M =
[[125 141 115 137]
 [130 124 118 128]
 [135 114 138 127]
 [131 131 112 138]
 [122 130 148 115]
 [132 142 131 121]
 [115 138 135 127]
 [119 150 132 126]
 [137 133 121 133]
 [147 136 145 131]
 [113 116 140 102]
 [126 120 125 131]]
Indices start at 0.
The entry at row 0, column 1?
Answer: 141
The entry just right of 145?
Answer: 131
The entry directly below 147?
Answer: 113
The entry in row 1 and column 0 is 130
The entry in row 0 and column 2 is 115
The entry in row 0 and column 0?
Answer: 125
The entry in the top-right corner?
Answer: 137
The entry in the bottom-left corner: 126
The entry in row 1 and column 1?
Answer: 124
The entry directly below the smallest entry?
Answer: 131
The entry directly below 114: 131
The entry just left of 102 -> 140
The entry just right of the largest entry is 132
The entry in row 1 and column 2: 118
The entry at row 2, column 0 -> 135
The maximum: 150
The entry just right of 114?
Answer: 138

data =
[[123 128 135 120 133]
 [135 111 112 132 144]
 [120 119 145 110 148]
 [133 112 109 133 154]
 [132 126 121 134 111]
 [109 123 152 102 147]
 [142 109 101 147 148]
 [132 111 128 119 119]
 [140 112 103 147 135]
 [136 118 128 114 110]
 [139  99 107 136 112]
 [138 130 121 132 107]
 [123 113 131 112 124]
 [145 119 108 141 154]
 [133 111 112 130 149]
 [136 106 124 115 112]]
Indices start at 0.
Report the entry directly above 113.
A: 130
Report the entry at row 0, column 2.
A: 135
Report the top-left entry.
A: 123
The entry just left of 114 -> 128
The entry just left of 99 -> 139
The entry at row 1, column 0: 135
Report the entry just right of the smallest entry.
A: 107
The entry just right of 106 -> 124
Report the smallest entry.
A: 99
The entry directly above the smallest entry is 118
Report the entry directly above 126.
A: 112
The entry in the top-right corner -> 133
Report the entry in the bottom-right corner.
A: 112
Report the entry directly above 103.
A: 128
Report the entry in row 2 and column 0.
A: 120
Report the entry in the bottom-left corner.
A: 136
Report the entry in row 1 and column 2.
A: 112
Report the entry in row 0 and column 1.
A: 128
Report the entry directly above 140.
A: 132

Read these off the array that follows. Indices start at 0.
1) Read off the entry just left of the largest entry.
2) Read off the entry in the bottom-left corner.
3) Read off the entry just left of 114.
4) Read off the bottom-right entry.
5) Read off the entry in row 2 and column 1.
6) Read off the entry at row 0, column 1.
7) Read off the entry just right of the largest entry.
8) Read off the entry just left of 130.
[[104 145 134 139 142 127 141 125 141 104 127 123 143 124 135 128]
 [131 121 126 130 118 136 109 118 112 133 120 109 116 133 124 114]
 [111 143 105 129 131 129 127 128 141 121 131 129 139 110 116 129]]
1) 104
2) 111
3) 124
4) 129
5) 143
6) 145
7) 134
8) 126

Read these off the row that follows.
1) What is the entry just left of 120?
2) What is the entry just right of 106?
[113, 131, 118, 134, 106, 119, 138, 116, 120]
1) 116
2) 119
